Below are the code and all the weights of a small trained network. Each question names an input and a target symbol and asks about switching units off, where a switched-off unit gives its printed mean instead of its output.

import numpy as np


def w(rows, s, z=0):
    codes = np.array(rows[::2]) - 128.0
    scale = np.full(codes.shape[1], s)
    scale[-1] = z or s
    return codes * scale


def f(y):
    return np.maximum(y, 0)


def softmax(a):
    e = np.exp(a - a.max(-1, keepdims=True))
    return e / e.sum(-1, keepdims=True)


def log_softmax(a):
    a = a - a.max(-1, keepdims=True)
    return a - np.log(np.exp(a).sum(-1, keepdims=True))


def net(x, mask):
    ids = ['ΓΣζητψ'.index(c) for c in x.split()]
    T = len(ids)
    res = E[ids] + P[:T]
    u = 0
    for l in range(3):
        q, k, v = (res @ M[l].T for M in (Q, K, V))
        z = softmax(np.where(np.tri(T) > 0, q @ k.T / 2**0.5, -1e9)) @ v
        res = res + np.where(mask[u], z, O[l][:, -1]) @ O[l][:, :-1]
        u += 1
        y = f(res @ A[l][:, :-1].T + A[l][:, -1])
        res = res + np.where(mask[u : u + 8], y, B[l][:, -1]) @ B[l][:, :-1]
        u += 8
    return log_softmax(res[-1] @ U[:, :-1].T + U[:, -1])


Q, K, V, O, A, B = {}, {}, {}, {}, {}, {}
E = w([
[173,139,250,110,137,154,153,147,68],'Γ',
[88,129,156,80,175,167,204,191,102],'Σ',
[81,183,155,242,177,67,117,125,181],'ζ',
[164,179,132,72,140,130,125,206,50],'η',
[171,109,81,235,123,197,83,107,93],'τ',
[92,111,32,168,166,64,176,153,44],'ψ',
],0.019)
P = w([
[141,99,203,185,172,121,120,162,182],'0',
[164,74,175,145,102,158,125,200,134],'1',
[193,69,150,94,3,152,127,179,122],'2',
[183,130,91,66,3,128,159,123,147],'3',
[145,165,24,78,35,113,188,43,163],'4',
[129,217,22,63,64,106,218,8,148],'5',
],0.0072)
Q[0] = w([
[192,212,91,197,13,107,215,254,152],'0.h1',
[29,5,156,35,162,92,12,119,156],'0.h1',
],0.0061)
K[0] = w([
[103,167,90,94,56,254,183,66,89],'0.h1',
[202,125,141,199,106,58,71,212,88],'0.h1',
],0.007)
V[0] = w([
[181,99,193,142,92,171,181,2,124],'0.h1',
[76,69,152,91,105,247,198,119,204],'0.h1',
],0.0056)
O[0] = w([
[185,161,96,121,159,119,165,106,140,24],'0.h1',
[71,152,87,174,172,172,119,95,7,255],'0.h1',
],0.019,0.00063)
A[0] = w([
[153,146,26,121,254,107,144,184,130,89],'0.n1',
[207,61,126,110,240,39,99,85,142,68],'0.n2',
[53,206,217,124,43,226,111,50,24,212],'0.n3',
[172,117,112,61,92,142,121,184,109,83],'0.n4',
[121,107,189,69,117,80,143,62,172,6],'0.n5',
[148,147,220,58,133,24,142,80,119,162],'0.n6',
[152,144,152,195,149,81,6,132,168,187],'0.n7',
[159,200,68,72,147,114,47,140,83,135],'0.n8',
],0.0059,0.0024)
B[0] = w([
[212,151,191,98,116,112,147,114,96,163],'0.n1',
[131,116,97,164,59,149,168,169,155,140],'0.n2',
[122,30,55,174,218,49,82,78,253,254],'0.n3',
[80,153,81,120,155,107,186,157,94,171],'0.n4',
[200,139,69,105,95,139,227,139,80,138],'0.n5',
[146,106,72,71,180,127,139,173,162,182],'0.n6',
[85,176,106,224,159,173,167,125,122,171],'0.n7',
[81,121,64,38,167,132,213,85,144,159],'0.n8',
],0.0069,0.0091)
Q[1] = w([
[72,140,239,37,99,125,4,67,105],'1.h1',
[125,179,92,136,41,105,35,165,32],'1.h1',
],0.0043)
K[1] = w([
[212,174,130,163,217,198,10,228,147],'1.h1',
[129,19,201,212,158,146,253,158,105],'1.h1',
],0.0052)
V[1] = w([
[139,158,111,94,80,2,132,99,90],'1.h1',
[136,69,190,97,112,135,167,99,137],'1.h1',
],0.0068)
O[1] = w([
[125,85,146,185,40,18,43,254,131,37],'1.h1',
[128,182,163,178,183,202,152,92,26,6],'1.h1',
],0.0097,0.0012)
A[1] = w([
[128,158,176,113,80,125,112,81,82,81],'1.n1',
[213,93,128,196,113,154,104,74,162,127],'1.n2',
[172,146,90,144,111,170,20,133,72,133],'1.n3',
[130,152,165,151,63,147,43,114,117,142],'1.n4',
[223,151,151,135,92,220,28,112,200,141],'1.n5',
[211,29,165,172,41,124,2,195,104,1],'1.n6',
[112,109,196,162,131,74,95,62,103,103],'1.n7',
[141,169,120,134,145,141,179,64,81,119],'1.n8',
],0.0074,0.0046)
B[1] = w([
[126,176,146,150,63,117,99,136,181,128],'1.n1',
[42,163,115,86,116,108,143,222,78,255],'1.n2',
[129,165,62,188,134,54,157,123,68,164],'1.n3',
[23,171,69,102,113,172,96,109,137,137],'1.n4',
[77,134,101,93,91,78,205,168,91,185],'1.n5',
[68,106,111,123,105,186,254,52,224,206],'1.n6',
[99,80,142,87,134,229,49,36,149,155],'1.n7',
[137,194,86,142,115,143,150,125,156,249],'1.n8',
],0.0067,0.0051)
Q[2] = w([
[96,180,134,107,131,14,168,91,152],'2.h1',
[101,113,223,172,3,192,61,85,87],'2.h1',
],0.0038)
K[2] = w([
[212,151,34,78,131,78,63,57,149],'2.h1',
[105,107,135,124,243,171,201,253,121],'2.h1',
],0.0057)
V[2] = w([
[81,137,31,91,102,165,139,207,92],'2.h1',
[76,224,126,255,154,143,116,206,149],'2.h1',
],0.0054)
O[2] = w([
[30,144,215,137,112,125,14,34,56,254],'2.h1',
[116,184,1,63,37,205,28,82,68,230],'2.h1',
],0.0094,0.0057)
A[2] = w([
[222,136,148,113,118,138,173,254,104,155],'2.n1',
[95,175,193,187,194,111,183,134,164,171],'2.n2',
[133,81,177,132,101,140,161,207,94,99],'2.n3',
[147,85,179,110,165,125,94,152,167,111],'2.n4',
[108,67,126,61,108,111,78,74,145,17],'2.n5',
[164,57,157,146,147,92,119,217,117,5],'2.n6',
[198,131,67,147,180,171,148,105,205,19],'2.n7',
[92,103,92,254,155,169,145,139,124,129],'2.n8',
],0.0089,0.0028)
B[2] = w([
[87,161,149,145,145,224,159,218,159,196],'2.n1',
[133,160,57,214,180,126,28,166,123,186],'2.n2',
[152,188,132,190,173,29,151,122,149,168],'2.n3',
[43,174,170,62,92,52,137,146,127,149],'2.n4',
[117,171,174,123,76,186,113,179,156,185],'2.n5',
[146,108,203,99,143,112,172,123,127,154],'2.n6',
[206,137,154,120,2,97,64,74,115,216],'2.n7',
[167,58,230,78,160,73,202,175,96,254],'2.n8',
],0.0069,0.0087)
U = w([
[215,210,92,115,184,101,216,136,117,113],'Γ',
[117,143,114,68,171,110,75,85,109,255],'Σ',
[153,112,2,140,95,211,56,234,212,100],'ζ',
[78,115,151,89,102,119,100,242,140,144],'η',
[134,189,171,80,41,164,137,50,140,48],'τ',
[49,109,73,92,163,148,149,232,230,86],'ψ',
],0.0052,0.0024)

Each question gives the input, a string of symbols that net reads in full, and the target symbol t.
The units are the heads (2 rows each of Q, K, V and O) and the neurons (one row each of A and B). Each row of codes is followed by its name. A weight is (code - 128) times the scale printed after its matrix; where a second scale follows, it is the last column's (O, A, B and U).
mask holds one flag per unit, layer by layer, with each layer's heads first. A switched-off unit (its flag False) gives its mean, the last column of its rows in O or B, instead of its output. The means were averaged over made-up inputs and are rounded, as every weight is.
A unit's drop is (log p(t) with every unit on - log p(t) with that unit switched off) / (log p(t) with every unit on - log p(t) with every unit switched off).
The circuit of an input: a set's keep is (log p(t) with only the set's units on - log p(t) with every unit switched off) / (log p(t) with every unit on - log p(t) with every unit switched off). Starting from the 12 units with the biggest drops (on a tie, the unit counted first), units are removed one at a time, each time the one whose removal leaves the highest keep (on an exact tie, the one counted first), for as long as the keep stays at least 0.8.
units of the circuit, in order: the units of the circuit, biggest drop first
unit that matters most: the unit with the biggest drop
k most important neurons: the k neurons with the biggest drops, biggest first
top k neurons in layer l: the k neurons of layer l with the biggest drops, biggest first
input Σ ψ Γ Γ ψ τ, target ψ: units of the circuit, in order	1.h1, 1.n6, 2.n7, 1.n2
input ζ τ ζ, target τ: units of the circuit, in order	2.h1, 0.n3, 2.n2
input η η ψ ζ η η, target η: units of the circuit, in order	0.h1, 1.h1
input ψ Γ Γ ζ, target Γ: unit that matters most	0.n3
input Σ ψ ζ Σ, target ζ: units of the circuit, in order	2.h1, 0.n3, 0.h1
input ψ η Γ Γ, target Γ: units of the circuit, in order	0.h1, 2.h1
input Γ ψ Γ ζ Γ, target ζ: 3 most important neurons	2.n8, 2.n1, 0.n6
input ζ Σ Σ Γ τ, target Σ: 2 most important neurons	1.n2, 0.n3
input Σ Γ Γ, target Γ: units of the circuit, in order	2.h1, 1.h1
input η ζ Γ η, target ψ: units of the circuit, in order	2.n1, 0.h1, 2.h1
input ψ ψ Σ η η Γ, target η: 2 most important neurons	0.n3, 2.n4
input ζ Σ ζ τ η Γ, target η: 2 most important neurons	0.n3, 0.n7
input Σ τ τ Σ Γ, target Σ: units of the circuit, in order	0.n3, 0.h1
input Γ τ τ η ζ, target η: most important neuron	0.n8
input τ ψ Γ ψ η, target η: top 2 neurons in layer 0	0.n3, 0.n8
input Γ τ η η τ, target τ: 4 most important neurons	0.n3, 0.n4, 1.n6, 2.n2
input Γ ζ ζ η, target ζ: units of the circuit, in order	2.h1, 2.n8
input ζ ζ Σ, target Σ: units of the circuit, in order	0.h1, 1.h1
input ψ Σ Γ Σ Σ, target Γ: 2 most important neurons	1.n7, 2.n8
input η ζ ζ Σ η Γ, target ψ: most important neuron	0.n3
input Γ Γ Σ, target Γ: units of the circuit, in order	2.h1, 1.h1
input ψ ψ η, target ψ: top 3 neurons in layer 2	2.n7, 2.n1, 2.n8
input Γ Γ τ, target Γ: top 2 neurons in layer 0	0.n3, 0.n7
input η ζ τ η ζ η, target ζ: top 2 neurons in layer 1	1.n2, 1.n5
input τ τ Σ, target τ: top 2 neurons in layer 1	1.n2, 1.n8
input η Γ τ, target Γ: top 2 neurons in layer 2	2.n8, 2.n7
input Σ Σ ζ, target Σ: top 2 neurons in layer 2	2.n8, 2.n1
input η Γ η η ζ Γ, target ζ: unit that matters most	1.h1
